Here is a tiny trained network, its code and every weight. The questions are about switching its units off for an input and a class, where a switched-off unit gives its printed mean instead of its output.

import numpy as np


def w(rows, s, z=0):
    codes = np.array(rows[::2]) - 128.0
    scale = np.full(codes.shape[1], s)
    scale[-1] = z or s
    return codes * scale


def norm(h):
    return h / np.sqrt((h * h).mean(-1, keepdims=True) + 1e-5)


def f(y):
    return y / 2 * (1 + np.tanh(0.7978845608 * (y + 0.044715 * y**3)))


def log_softmax(a):
    a = a - a.max(-1, keepdims=True)
    return a - np.log(np.exp(a).sum(-1, keepdims=True))


def net(x, mask):
    res = np.array(x, float).reshape(1, 2) / 4 @ E
    u = 0
    for l in range(2):
        y = f(norm(res) @ A[l][:, :-1].T + A[l][:, -1])
        res = res + np.where(mask[u : u + 14], y, B[l][:, -1]) @ B[l][:, :-1]
        u += 14
    return log_softmax(norm(res)[-1] @ U[:, :-1].T + U[:, -1])


A, B = {}, {}
E = w([
[57,59,187,97,254],'x0',
[11,36,43,118,69],'x1',
],0.0064)
A[0] = w([
[171,117,59,86,40,28],'0.n1',
[152,2,152,115,124,172],'0.n2',
[88,80,52,130,95,7],'0.n3',
[120,171,213,76,178,62],'0.n4',
[88,85,102,208,70,16],'0.n5',
[170,176,75,42,38,129],'0.n6',
[53,117,114,150,141,38],'0.n7',
[50,127,182,144,213,149],'0.n8',
[137,114,116,152,130,25],'0.n9',
[140,93,102,215,143,102],'0.n10',
[99,213,119,215,104,4],'0.n11',
[159,207,134,122,162,143],'0.n12',
[165,191,139,127,133,219],'0.n13',
[147,101,102,132,63,118],'0.n14',
],0.0068,0.0038)
B[0] = w([
[135,178,202,212,143,175],'0.n1',
[92,141,79,126,125,189],'0.n2',
[118,84,102,72,182,164],'0.n3',
[133,106,66,176,72,190],'0.n4',
[120,79,91,117,187,148],'0.n5',
[63,128,207,152,106,214],'0.n6',
[198,152,147,11,99,134],'0.n7',
[173,180,111,220,55,252],'0.n8',
[104,156,158,158,98,95],'0.n9',
[179,180,131,102,94,118],'0.n10',
[114,64,253,136,90,118],'0.n11',
[92,72,93,69,87,189],'0.n12',
[80,116,115,56,80,221],'0.n13',
[92,119,173,151,76,162],'0.n14',
],0.0055,0.0041)
A[1] = w([
[214,167,134,37,211,57],'1.n1',
[122,100,122,192,200,94],'1.n2',
[204,163,129,58,194,43],'1.n3',
[161,186,18,137,85,115],'1.n4',
[115,87,212,106,126,136],'1.n5',
[84,106,197,124,193,128],'1.n6',
[164,133,101,165,181,1],'1.n7',
[75,141,149,92,117,142],'1.n8',
[104,117,133,207,232,40],'1.n9',
[105,134,185,82,134,186],'1.n10',
[187,117,146,136,156,139],'1.n11',
[92,123,127,136,246,93],'1.n12',
[181,61,120,125,131,85],'1.n13',
[232,133,192,116,65,144],'1.n14',
],0.011,0.0074)
B[1] = w([
[64,14,31,11,229,181],'1.n1',
[76,132,152,197,26,182],'1.n2',
[41,2,34,17,172,162],'1.n3',
[204,190,231,14,216,192],'1.n4',
[216,229,95,95,166,141],'1.n5',
[234,201,184,114,60,163],'1.n6',
[57,189,85,130,135,124],'1.n7',
[232,168,178,73,214,161],'1.n8',
[56,160,170,225,30,191],'1.n9',
[195,151,171,64,168,172],'1.n10',
[101,109,117,130,113,156],'1.n11',
[142,215,187,196,37,194],'1.n12',
[79,109,148,68,54,110],'1.n13',
[30,53,73,182,133,254],'1.n14',
],0.0074,0.006)
U = w([
[10,198,207,189,40,253],'0',
[6,47,74,40,168,237],'1',
[197,243,239,38,188,166],'2',
[199,120,73,215,194,2],'3',
[190,139,65,216,204,2],'4',
[200,167,31,185,168,2],'5',
[205,136,39,229,200,2],'6',
],0.012,0.0079)

Each question gives the input, the list of numbers given to net, and the class t.
The units are the neurons (one row each of A and B). Each row of codes is followed by its name. A weight is (code - 128) times the scale printed after its matrix; where a second scale follows, it is the last column's (A, B and U).
mask holds one flag per neuron, layer by layer. A switched-off neuron (its flag False) gives its mean, the last column of its row in B, instead of its output. The means were averaged over made-up inputs and are rounded, as every weight is.
A unit's drop is (log p(t) with every unit on - log p(t) with that unit switched off) / (log p(t) with every unit on - log p(t) with every unit switched off).
most important unit: the unit with the biggest drop
top k neurons: the k neurons with the biggest drops, biggest first
k most important neurons of layer l: the k neurons of layer l with the biggest drops, biggest first
drop of u: that unit's drop, to one decimal
input [2,3], class 2: top 4 neurons -> 0.n7; 1.n14; 1.n1; 1.n3
input [4,-4], class 0: top 2 neurons -> 0.n7; 0.n4
input [-6,-7], class 1: top 4 neurons -> 0.n8; 1.n14; 1.n12; 1.n9
input [-2,-2], class 2: most important unit -> 0.n8
input [-3,3], class 2: 3 most important neurons of layer 1 -> 1.n14; 1.n9; 1.n8
input [-4,5], class 1: top 2 neurons -> 1.n12; 0.n8
input [-2,-3], class 2: top 4 neurons -> 0.n13; 0.n8; 0.n12; 1.n1
input [8,5], class 0: 2 most important neurons of layer 0 -> 0.n8; 0.n13
input [0,-3], class 2: top 3 neurons -> 0.n13; 0.n12; 0.n4
input [4,-5], class 1: 2 most important neurons of layer 0 -> 0.n6; 0.n1
input [7,7], class 0: 4 most important neurons of layer 1 -> 1.n12; 1.n1; 1.n4; 1.n3
input [-5,-6], class 1: 2 most important neurons of layer 1 -> 1.n14; 1.n12
input [6,3], class 0: drop of 0.n8 -> 0.1
input [4,2], class 0: drop of 0.n13 -> 2.5
input [-2,-1], class 2: drop of 0.n8 -> 0.2
input [2,-4], class 1: most important neuron of layer 0 -> 0.n2
